Below is a small trained network, with its code and all its weights. Each question gives an input and a class and asks what happens when units are switched off, that is, made to give their printed mean instead of their output.

import numpy as np


def w(rows, s, z=0):
    codes = np.array(rows[::2]) - 128.0
    scale = np.full(codes.shape[1], s)
    scale[-1] = z or s
    return codes * scale


def norm(h):
    return h / np.sqrt((h * h).mean(-1, keepdims=True) + 1e-5)


def f(y):
    return np.maximum(y, 0)


def log_softmax(a):
    a = a - a.max(-1, keepdims=True)
    return a - np.log(np.exp(a).sum(-1, keepdims=True))


def net(x, mask):
    res = np.array(x, float).reshape(1, 6) / 4 @ E
    u = 0
    for l in range(4):
        y = f(norm(res) @ A[l][:, :-1].T + A[l][:, -1])
        res = res + np.where(mask[u : u + 3], y, B[l][:, -1]) @ B[l][:, :-1]
        u += 3
    return log_softmax(norm(res)[-1] @ U[:, :-1].T + U[:, -1])


A, B = {}, {}
E = w([
[212,112,41],'x0',
[126,130,133],'x1',
[130,125,126],'x2',
[125,130,134],'x3',
[126,253,128],'x4',
[56,128,69],'x5',
],0.0057)
A[0] = w([
[184,102,201,9],'L0N1',
[250,175,223,81],'L0N2',
[129,1,54,52],'L0N3',
],0.0056,0.011)
B[0] = w([
[48,109,253,128],'L0N1',
[243,40,161,247],'L0N2',
[88,154,197,199],'L0N3',
],0.016,0.0011)
A[1] = w([
[151,160,6,236],'L1N1',
[131,115,74,20],'L1N2',
[77,156,66,3],'L1N3',
],0.021,0.0041)
B[1] = w([
[58,107,230,255],'L1N1',
[155,98,185,154],'L1N2',
[166,219,250,172],'L1N3',
],0.016,0.0099)
A[2] = w([
[21,236,193,254],'L2N1',
[157,249,203,233],'L2N2',
[222,181,136,168],'L2N3',
],0.014,0.0039)
B[2] = w([
[81,31,189,252],'L2N1',
[41,141,246,226],'L2N2',
[100,183,190,155],'L2N3',
],0.013,0.015)
A[3] = w([
[151,254,84,145],'L3N1',
[81,84,112,114],'L3N2',
[156,34,123,1],'L3N3',
],0.021,0.0063)
B[3] = w([
[68,57,251,128],'L3N1',
[70,165,133,253],'L3N2',
[91,185,97,211],'L3N3',
],0.015,0.0052)
U = w([
[54,227,145,212],'0',
[108,166,190,185],'1',
[102,6,165,156],'2',
[98,178,179,164],'3',
[158,177,205,162],'4',
[89,140,149,160],'5',
[208,135,62,1],'6',
],0.012,0.0064)

Each question gives the input, the list of numbers given to net, and the class t.
The units are the neurons (one row each of A and B). Each row of codes is followed by its name. A weight is (code - 128) times the scale printed after its matrix; where a second scale follows, it is the last column's (A, B and U).
mask holds one flag per neuron, layer by layer. A switched-off neuron (its flag False) gives its mean, the last column of its row in B, instead of its output. The means were averaged over made-up inputs and are rounded, as every weight is.
A unit's drop is (log p(t) with every unit on - log p(t) with that unit switched off) / (log p(t) with every unit on - log p(t) with every unit switched off).
unit that matters most: the unit with the biggest drop
top k neurons: the k neurons with the biggest drops, biggest first
k most important neurons of layer l: the k neurons of layer l with the biggest drops, biggest first
drop when u is switched off: that unit's drop, to one decimal
input [4,-3,-6,-4,-8,0], class 0: unit that matters most : L1N3
input [2,-2,-1,1,-3,-4], class 4: 2 most important neurons of layer 1 : (L1N1, L1N3)
input [3,-8,0,-6,-8,-1], class 0: top 2 neurons : (L1N3, L1N1)
input [-2,-4,2,4,-4,2], class 0: top 3 neurons : (L1N1, L1N3, L2N2)
input [4,5,0,5,-3,-7], class 4: top 3 neurons : (L2N1, L1N1, L2N2)
input [1,-6,-7,4,-5,-8], class 4: top 2 neurons : (L2N1, L1N1)
input [-2,1,-6,-2,-8,-1], class 0: top 2 neurons : (L1N3, L1N1)
input [-5,-3,0,0,-7,1], class 0: 2 most important neurons of layer 3 : (L3N3, L3N2)
input [-4,-4,-1,-4,-4,1], class 0: 2 most important neurons of layer 3 : (L3N3, L3N2)
input [-2,-2,5,-1,-5,0], class 0: drop when L1N1 is switched off : 1.1
input [-5,-3,2,-5,-8,-1], class 0: drop when L2N2 is switched off : 0.7
input [4,1,1,-5,-7,-4], class 0: drop when L3N3 is switched off : 2.4
